Here is a tiny trained network, its code and every weight. The questions are about switching its units off for an input and a class, where a switched-off unit gives its printed mean instead of its output.

import numpy as np


def w(rows, s, z=0):
    codes = np.array(rows[::2]) - 128.0
    scale = np.full(codes.shape[1], s)
    scale[-1] = z or s
    return codes * scale


def norm(h):
    return h / np.sqrt((h * h).mean(-1, keepdims=True) + 1e-5)


def f(y):
    return np.maximum(y, 0)


def log_softmax(a):
    a = a - a.max(-1, keepdims=True)
    return a - np.log(np.exp(a).sum(-1, keepdims=True))


def net(x, mask):
    res = np.array(x, float).reshape(1, 4) / 4 @ E
    u = 0
    for l in range(3):
        y = f(norm(res) @ A[l][:, :-1].T + A[l][:, -1])
        res = res + np.where(mask[u : u + 4], y, B[l][:, -1]) @ B[l][:, :-1]
        u += 4
    return log_softmax(norm(res)[-1] @ U[:, :-1].T + U[:, -1])


A, B = {}, {}
E = w([
[123,122,125,139,115,120,132,138],'x0',
[152,121,107,208,64,251,195,36],'x1',
[171,97,181,193,143,150,40,141],'x2',
[68,198,219,107,21,235,137,161],'x3',
],0.0013)
A[0] = w([
[66,193,72,37,119,84,214,135,52],'0.n1',
[125,149,152,102,161,97,111,182,4],'0.n2',
[71,210,204,90,152,128,95,211,124],'0.n3',
[176,94,218,179,148,141,4,173,44],'0.n4',
],0.0035)
B[0] = w([
[51,187,106,230,247,213,109,239,199],'0.n1',
[105,61,56,85,112,60,73,4,139],'0.n2',
[114,121,140,101,33,136,87,46,255],'0.n3',
[32,211,66,205,253,230,140,218,215],'0.n4',
],0.0038,0.0028)
A[1] = w([
[92,185,195,22,35,133,62,159,16],'1.n1',
[208,70,43,122,236,4,141,150,7],'1.n2',
[81,108,67,51,195,38,11,105,15],'1.n3',
[75,158,181,30,144,39,55,228,6],'1.n4',
],0.0031,0.0013)
B[1] = w([
[220,150,164,119,186,33,159,144,227],'1.n1',
[192,215,254,74,122,109,118,191,254],'1.n2',
[118,118,44,99,3,143,101,41,231],'1.n3',
[80,56,46,172,73,197,110,33,200],'1.n4',
],0.0041,0.0024)
A[2] = w([
[149,97,99,138,25,158,125,9,32],'2.n1',
[130,189,244,57,53,101,138,182,21],'2.n2',
[50,159,30,96,254,126,151,208,2],'2.n3',
[160,195,212,103,70,98,65,114,190],'2.n4',
],0.0039,0.0018)
B[2] = w([
[68,89,84,52,98,32,33,108,197],'2.n1',
[247,79,204,122,247,59,201,210,210],'2.n2',
[36,226,111,254,213,249,72,196,200],'2.n3',
[166,79,125,115,134,95,222,135,254],'2.n4',
],0.0047,0.0041)
U = w([
[28,240,102,238,245,248,69,252,244],'0',
[254,65,245,29,173,20,235,239,100],'1',
[24,20,6,17,6,31,10,16,4],'2',
],0.0059,0.0032)

Each question gives the input, the list of numbers given to net, and the class t.
The units are the neurons (one row each of A and B). Each row of codes is followed by its name. A weight is (code - 128) times the scale printed after its matrix; where a second scale follows, it is the last column's (A, B and U).
mask holds one flag per neuron, layer by layer. A switched-off neuron (its flag False) gives its mean, the last column of its row in B, instead of its output. The means were averaged over made-up inputs and are rounded, as every weight is.
A unit's drop is (log p(t) with every unit on - log p(t) with that unit switched off) / (log p(t) with every unit on - log p(t) with every unit switched off).
The circuit of an input: a set's keep is (log p(t) with only the set's units on - log p(t) with every unit switched off) / (log p(t) with every unit on - log p(t) with every unit switched off). Starting from all 12 units, units are removed one at a time, each time the one whose removal leaves the highest keep (on an exact tie, the one counted first), for as long as the keep stays at least 0.8.
units of the circuit, in order: the units of the circuit, biggest drop first
unit that matters most: the unit with the biggest drop
k most important neurons: the k neurons with the biggest drops, biggest first
k most important neurons of layer l: the k neurons of layer l with the biggest drops, biggest first
drop of u: that unit's drop, to one decimal
input [-7,3,4,5], class 1: units of the circuit, in order -> (2.n3)
input [3,4,-8,-8], class 0: 2 most important neurons -> (0.n1, 2.n3)
input [7,-4,-5,7], class 1: 2 most important neurons -> (0.n3, 0.n4)
input [-1,7,6,4], class 2: units of the circuit, in order -> (0.n1, 2.n1)
input [-6,-6,5,8], class 1: 2 most important neurons -> (0.n3, 1.n1)
input [-3,8,-2,8], class 1: 3 most important neurons -> (1.n4, 0.n4, 1.n3)
input [-1,8,4,-6], class 2: 3 most important neurons -> (0.n4, 0.n1, 2.n2)
input [-2,-5,-6,7], class 1: 2 most important neurons -> (0.n3, 0.n4)
input [8,1,-5,-5], class 0: 3 most important neurons -> (0.n1, 2.n3, 1.n1)
input [3,-7,5,4], class 2: 3 most important neurons -> (0.n3, 0.n1, 0.n2)
input [-2,-8,-6,6], class 2: 2 most important neurons -> (1.n4, 0.n3)
input [-7,8,6,5], class 2: 2 most important neurons -> (1.n2, 0.n1)
input [8,-2,6,8], class 1: 2 most important neurons -> (0.n3, 0.n1)
input [1,-7,-4,-6], class 2: units of the circuit, in order -> (1.n3)
input [-6,8,7,-6], class 2: 2 most important neurons of layer 0 -> (0.n1, 0.n4)
input [5,7,0,-6], class 2: 2 most important neurons of layer 2 -> (2.n2, 2.n3)
input [7,-6,3,6], class 1: 3 most important neurons -> (0.n3, 1.n1, 1.n3)
input [-1,-4,-4,7], class 1: drop of 0.n3 -> 4.1
input [5,-3,-8,-5], class 0: drop of 0.n1 -> 3.9
input [4,-5,-2,7], class 1: unit that matters most -> 1.n1
input [-6,-6,4,-1], class 2: drop of 1.n3 -> 0.2
